Here is a tiny trained network, its code and every weight. The questions are about switching its units off for an input and a class, where a switched-off unit gives its printed mean instead of its output.

import numpy as np


def w(rows, s, z=0):
    codes = np.array(rows[::2]) - 128.0
    scale = np.full(codes.shape[1], s)
    scale[-1] = z or s
    return codes * scale


def norm(h):
    return h / np.sqrt((h * h).mean(-1, keepdims=True) + 1e-5)


def f(y):
    return np.maximum(y, 0)


def log_softmax(a):
    a = a - a.max(-1, keepdims=True)
    return a - np.log(np.exp(a).sum(-1, keepdims=True))


def net(x, mask):
    res = np.array(x, float).reshape(1, 8) / 4 @ E
    u = 0
    for l in range(4):
        y = f(norm(res) @ A[l][:, :-1].T + A[l][:, -1])
        res = res + np.where(mask[u : u + 3], y, B[l][:, -1]) @ B[l][:, :-1]
        u += 3
    return log_softmax(norm(res)[-1] @ U[:, :-1].T + U[:, -1])


A, B = {}, {}
E = w([
[61,93,82,175,164,115,205],'x0',
[111,211,152,114,145,90,3],'x1',
[112,119,114,135,144,119,141],'x2',
[195,253,102,152,217,127,186],'x3',
[166,58,233,213,132,3,92],'x4',
[236,138,196,75,57,161,69],'x5',
[154,95,123,208,130,253,73],'x6',
[198,40,2,173,116,90,95],'x7',
],0.0048)
A[0] = w([
[107,173,76,100,115,155,81,152],'0.n1',
[141,23,114,1,121,132,138,149],'0.n2',
[93,77,140,155,101,168,92,5],'0.n3',
],0.0073,0.0014)
B[0] = w([
[147,4,104,135,137,103,155,225],'0.n1',
[120,118,130,132,104,77,118,254],'0.n2',
[104,125,78,98,72,113,102,191],'0.n3',
],0.014,0.0033)
A[1] = w([
[51,195,166,99,138,190,101,138],'1.n1',
[108,148,93,224,93,239,53,46],'1.n2',
[253,243,71,153,231,144,140,2],'1.n3',
],0.0067,0.0029)
B[1] = w([
[156,121,188,115,103,171,135,200],'1.n1',
[118,251,98,172,125,98,137,216],'1.n2',
[107,130,90,89,37,119,167,251],'1.n3',
],0.018,0.0027)
A[2] = w([
[115,111,163,124,112,177,175,178],'2.n1',
[254,112,150,70,109,145,104,234],'2.n2',
[86,151,108,106,127,103,178,254],'2.n3',
],0.0091,0.0014)
B[2] = w([
[213,86,135,204,162,88,97,191],'2.n1',
[45,139,87,165,245,119,107,250],'2.n2',
[117,183,108,116,139,166,13,253],'2.n3',
],0.011,0.0046)
A[3] = w([
[165,17,96,113,106,198,175,254],'3.n1',
[170,99,42,120,134,67,143,150],'3.n2',
[147,203,90,129,146,109,255,162],'3.n3',
],0.0087,0.0023)
B[3] = w([
[208,189,68,68,156,143,217,192],'3.n1',
[213,179,155,255,131,247,113,255],'3.n2',
[75,56,66,103,76,29,84,196],'3.n3',
],0.0078,0.0056)
U = w([
[96,177,135,109,96,86,108,253],'0',
[92,109,113,60,2,71,119,53],'1',
[115,128,135,125,177,115,108,165],'2',
[103,137,151,129,200,134,108,120],'3',
[163,137,153,122,165,118,132,100],'4',
[174,141,210,122,160,155,139,143],'5',
[173,114,139,87,188,88,147,66],'6',
],0.0099,0.0024)

Each question gives the input, the list of numbers given to net, and the class t.
The units are the neurons (one row each of A and B). Each row of codes is followed by its name. A weight is (code - 128) times the scale printed after its matrix; where a second scale follows, it is the last column's (A, B and U).
mask holds one flag per neuron, layer by layer. A switched-off neuron (its flag False) gives its mean, the last column of its row in B, instead of its output. The means were averaged over made-up inputs and are rounded, as every weight is.
A unit's drop is (log p(t) with every unit on - log p(t) with that unit switched off) / (log p(t) with every unit on - log p(t) with every unit switched off).
The circuit of an input: a set's keep is (log p(t) with only the set's units on - log p(t) with every unit switched off) / (log p(t) with every unit on - log p(t) with every unit switched off). Starting from all 12 units, units are removed one at a time, each time the one whose removal leaves the highest keep (on an exact tie, the one counted first), for as long as the keep stays at least 0.8.
units of the circuit, in order: the units of the circuit, biggest drop first
k most important neurons: the k neurons with the biggest drops, biggest first
top k neurons in layer l: the k neurons of layer l with the biggest drops, biggest first
drop of u: that unit's drop, to one decimal
input [2,-3,5,-3,-1,0,8,-4], class 0: units of the circuit, in order -> [1.n2 3.n2]
input [-8,-6,-6,2,6,3,-7,-5], class 2: units of the circuit, in order -> [2.n2]
input [1,-1,-7,8,4,-7,0,5], class 1: top 2 neurons in layer 0 -> [0.n1 0.n2]
input [1,3,-5,1,3,-4,1,7], class 5: 4 most important neurons -> [3.n2 2.n2 2.n3 3.n3]
input [2,-3,-4,7,-1,-4,-1,-5], class 1: units of the circuit, in order -> [3.n3 2.n2]
input [0,6,-3,-5,-8,2,0,-4], class 6: 2 most important neurons -> [0.n1 3.n1]
input [-2,-2,-6,7,2,-6,-2,5], class 1: units of the circuit, in order -> [1.n3 3.n3]
input [6,7,-7,-1,-6,-3,-4,3], class 4: units of the circuit, in order -> [0.n1 2.n2 3.n2]
input [5,-2,5,8,5,0,-7,3], class 1: 4 most important neurons -> [3.n3 1.n3 0.n1 2.n2]
input [-3,7,-1,-6,-4,-3,-6,6], class 4: top 2 neurons in layer 2 -> [2.n3 2.n2]
input [3,6,-3,-2,-1,-5,3,-7], class 5: units of the circuit, in order -> [1.n1 2.n1]
input [-8,-7,7,2,-3,4,-6,-7], class 2: units of the circuit, in order -> [2.n2 1.n3]
input [3,-3,2,4,8,8,-6,-5], class 3: 3 most important neurons -> [2.n2 1.n2 1.n3]
input [-6,2,7,8,3,-2,-3,7], class 1: 2 most important neurons -> [1.n3 0.n1]
input [-7,-5,7,2,2,8,4,2], class 3: top neuron in layer 2 -> [2.n2]
input [3,2,-3,6,5,-5,1,-3], class 1: drop of 0.n1 -> 0.3
input [-4,-8,7,3,2,8,-1,6], class 3: drop of 1.n3 -> 0.1
input [-1,-4,-3,3,-6,7,-2,-1], class 3: drop of 2.n2 -> 1.0
